Below are the code and all the weights of a small trained network. Each question names an input and a class and asks about switching units off, where a switched-off unit gives its printed mean instead of its output.

import numpy as np


def w(rows, s, z=0):
    codes = np.array(rows[::2]) - 128.0
    scale = np.full(codes.shape[1], s)
    scale[-1] = z or s
    return codes * scale


def norm(h):
    return h / np.sqrt((h * h).mean(-1, keepdims=True) + 1e-5)


def f(y):
    return np.maximum(y, 0)


def log_softmax(a):
    a = a - a.max(-1, keepdims=True)
    return a - np.log(np.exp(a).sum(-1, keepdims=True))


def net(x, mask):
    res = np.array(x, float).reshape(1, 8) / 4 @ E
    u = 0
    for l in range(4):
        y = f(norm(res) @ A[l][:, :-1].T + A[l][:, -1])
        res = res + np.where(mask[u : u + 7], y, B[l][:, -1]) @ B[l][:, :-1]
        u += 7
    return log_softmax(norm(res)[-1] @ U[:, :-1].T + U[:, -1])


A, B = {}, {}
E = w([
[196,174,198,209,47,127,204,198,148,154,157,121],'x0',
[122,114,112,115,53,178,98,48,179,222,168,92],'x1',
[127,140,109,127,123,133,134,130,127,129,120,129],'x2',
[124,132,123,119,131,125,133,130,121,133,130,119],'x3',
[88,164,174,140,33,79,101,75,91,57,37,72],'x4',
[126,130,129,125,125,128,129,129,138,128,127,135],'x5',
[204,177,134,101,173,134,176,51,166,57,151,94],'x6',
[122,173,173,149,182,246,98,173,135,138,67,42],'x7',
],0.011)
A[0] = w([
[132,150,177,118,183,110,175,197,54,68,111,150,40],'L0N1',
[100,133,124,117,171,240,123,170,155,143,68,62,96],'L0N2',
[183,166,132,105,155,144,169,56,136,90,147,108,2],'L0N3',
[112,103,137,137,48,226,162,43,145,189,184,78,23],'L0N4',
[205,201,167,184,18,147,202,224,153,157,165,110,52],'L0N5',
[241,254,165,87,199,146,159,20,143,70,179,108,51],'L0N6',
[22,86,124,180,76,128,58,255,79,222,96,172,38],'L0N7',
],0.0074,0.0086)
B[0] = w([
[153,187,69,153,144,67,33,158,227,100,105,142,186],'L0N1',
[95,179,172,159,160,192,90,100,96,76,215,106,219],'L0N2',
[103,46,76,65,87,151,190,118,197,76,103,79,146],'L0N3',
[177,221,61,115,156,26,47,200,234,145,81,128,198],'L0N4',
[105,79,206,250,220,77,168,40,126,220,103,158,250],'L0N5',
[69,2,45,159,64,153,181,190,195,93,109,48,232],'L0N6',
[119,16,61,133,90,162,201,132,242,28,134,35,254],'L0N7',
],0.008,0.0059)
A[1] = w([
[89,129,71,39,154,145,55,36,65,73,152,127,29],'L1N1',
[146,193,219,139,156,207,125,198,110,162,101,90,44],'L1N2',
[186,96,125,41,37,53,190,105,61,144,201,253,2],'L1N3',
[155,184,93,99,52,122,73,115,136,204,163,99,37],'L1N4',
[197,100,73,126,235,209,198,239,114,241,215,161,44],'L1N5',
[71,212,158,154,30,116,127,97,64,135,16,50,66],'L1N6',
[197,148,96,83,130,158,204,99,120,87,97,96,35],'L1N7',
],0.0069,0.0046)
B[1] = w([
[165,110,156,182,166,100,207,86,114,187,80,135,218],'L1N1',
[142,174,87,179,92,155,102,89,70,91,228,157,176],'L1N2',
[56,255,94,200,77,194,144,104,80,74,230,77,199],'L1N3',
[147,199,98,99,145,66,57,157,143,119,95,175,165],'L1N4',
[179,109,218,14,44,141,133,93,99,70,83,188,253],'L1N5',
[204,48,225,40,112,131,104,114,126,87,154,202,232],'L1N6',
[142,70,104,146,105,144,140,135,152,130,135,156,146],'L1N7',
],0.0084,0.0052)
A[2] = w([
[37,86,65,45,238,148,84,50,85,145,87,122,73],'L2N1',
[115,146,109,101,90,143,71,63,162,248,133,80,38],'L2N2',
[38,79,134,127,88,140,93,233,87,187,117,138,55],'L2N3',
[116,133,150,163,114,98,127,123,131,122,104,97,109],'L2N4',
[148,110,132,73,156,183,154,175,128,156,185,172,1],'L2N5',
[165,104,158,144,155,123,91,125,155,116,113,159,177],'L2N6',
[136,173,104,134,198,78,132,248,82,76,86,154,46],'L2N7',
],0.011,0.0046)
B[2] = w([
[178,131,214,255,109,88,194,151,139,220,133,156,255],'L2N1',
[145,140,77,99,209,53,63,238,169,91,118,191,205],'L2N2',
[158,74,62,144,115,142,210,98,200,77,113,14,164],'L2N3',
[171,112,97,82,149,152,151,150,92,162,123,150,181],'L2N4',
[132,101,143,58,81,159,125,33,89,140,50,131,167],'L2N5',
[122,157,94,56,123,103,149,118,86,178,126,135,212],'L2N6',
[165,164,62,72,136,75,50,182,205,180,131,154,197],'L2N7',
],0.0098,0.0075)
A[3] = w([
[73,123,86,150,102,123,137,120,88,132,160,138,64],'L3N1',
[156,129,96,96,121,185,109,87,181,216,154,140,147],'L3N2',
[81,139,45,126,45,41,182,105,98,116,233,168,109],'L3N3',
[113,150,129,117,120,117,167,76,110,146,157,95,75],'L3N4',
[141,113,154,100,86,100,78,123,59,104,107,82,56],'L3N5',
[85,104,209,42,66,94,88,66,93,91,73,109,47],'L3N6',
[115,199,179,125,167,255,57,166,76,124,152,40,3],'L3N7',
],0.0082,0.0043)
B[3] = w([
[155,173,158,159,153,151,122,141,111,110,100,90,145],'L3N1',
[120,145,125,107,86,69,142,171,55,54,96,129,201],'L3N2',
[30,167,110,144,231,254,48,109,75,127,129,60,255],'L3N3',
[108,136,127,146,113,131,92,177,141,142,82,109,144],'L3N4',
[151,149,91,93,70,161,168,99,108,123,167,161,152],'L3N5',
[135,125,147,32,89,150,148,136,113,171,119,175,182],'L3N6',
[12,179,76,171,163,147,65,95,74,139,156,109,168],'L3N7',
],0.0091,0.0069)
U = w([
[116,30,71,133,110,141,197,130,195,70,117,54,254],'0',
[161,130,184,230,145,71,183,119,98,219,113,173,140],'1',
[150,178,72,69,143,54,49,184,170,129,116,167,146],'2',
[55,181,115,162,163,203,89,103,73,111,144,111,57],'3',
[159,101,166,5,76,148,148,91,82,113,103,183,86],'4',
],0.014,0.00043)

Each question gives the input, the list of numbers given to net, and the class t.
The units are the neurons (one row each of A and B). Each row of codes is followed by its name. A weight is (code - 128) times the scale printed after its matrix; where a second scale follows, it is the last column's (A, B and U).
mask holds one flag per neuron, layer by layer. A switched-off neuron (its flag False) gives its mean, the last column of its row in B, instead of its output. The means were averaged over made-up inputs and are rounded, as every weight is.
A unit's drop is (log p(t) with every unit on - log p(t) with that unit switched off) / (log p(t) with every unit on - log p(t) with every unit switched off).
The circuit of an input: a set's keep is (log p(t) with only the set's units on - log p(t) with every unit switched off) / (log p(t) with every unit on - log p(t) with every unit switched off). Starting from the 12 units with the biggest drops (on a tie, the unit counted first), units are removed one at a time, each time the one whose removal leaves the highest keep (on an exact tie, the one counted first), for as long as the keep stays at least 0.8.
circuit, biggest first: the units of the circuit, biggest drop first
unit that matters most: the unit with the biggest drop
top k neurons: the k neurons with the biggest drops, biggest first
drop of u: that unit's drop, to one decimal
input [4,2,6,-2,-7,-5,-1,8], class 3: top 2 neurons : [L0N2 L3N7]
input [-2,-8,4,-8,7,-8,3,4], class 2: circuit, biggest first : [L2N7]
input [1,-4,8,3,7,2,-6,-4], class 4: top 4 neurons : [L1N6 L0N6 L3N6 L2N1]
input [1,3,2,0,6,-5,-6,6], class 0: top 3 neurons : [L0N7 L1N5 L2N3]
input [5,4,6,-8,-4,-6,-1,7], class 3: top 2 neurons : [L0N2 L2N1]
input [5,1,-1,-4,-7,-5,1,6], class 4: top 4 neurons : [L1N5 L2N5 L3N3 L1N3]
input [-6,-5,0,6,-2,8,-3,-7], class 3: top 3 neurons : [L1N3 L3N3 L0N5]
input [-6,-6,7,-6,3,7,3,-7], class 3: circuit, biggest first : [L3N3 L2N2]
input [3,2,-7,-7,-5,-8,6,-8], class 3: circuit, biggest first : [L3N3 L1N3]
input [-5,-5,-4,-3,5,-3,-2,-5], class 1: circuit, biggest first : [L2N1 L1N5]
input [-7,4,1,-2,-2,0,-6,3], class 1: top 4 neurons : [L2N1 L0N6 L1N1 L0N2]
input [-6,-5,5,-4,-8,-3,4,-4], class 4: circuit, biggest first : [L1N5 L2N5]
input [-6,-5,1,-5,4,-1,7,-8], class 3: top 2 neurons : [L3N3 L0N7]
input [6,8,-5,-5,-3,3,3,-7], class 2: unit that matters most : L0N4
input [1,2,7,-6,8,1,-6,7], class 4: top 2 neurons : [L1N6 L3N6]
input [-4,-3,-5,-1,-7,2,-7,-1], class 0: top 3 neurons : [L0N7 L2N3 L1N6]
input [-7,4,1,6,7,-8,0,-8], class 3: drop of L0N4 : 0.1
input [-3,8,7,-3,6,-7,3,0], class 2: drop of L2N2 : 0.2
input [-3,-8,1,-1,0,-4,1,6], class 2: drop of L2N7 : 2.2
input [0,-5,3,-5,4,-7,-7,-6], class 0: unit that matters most : L0N7
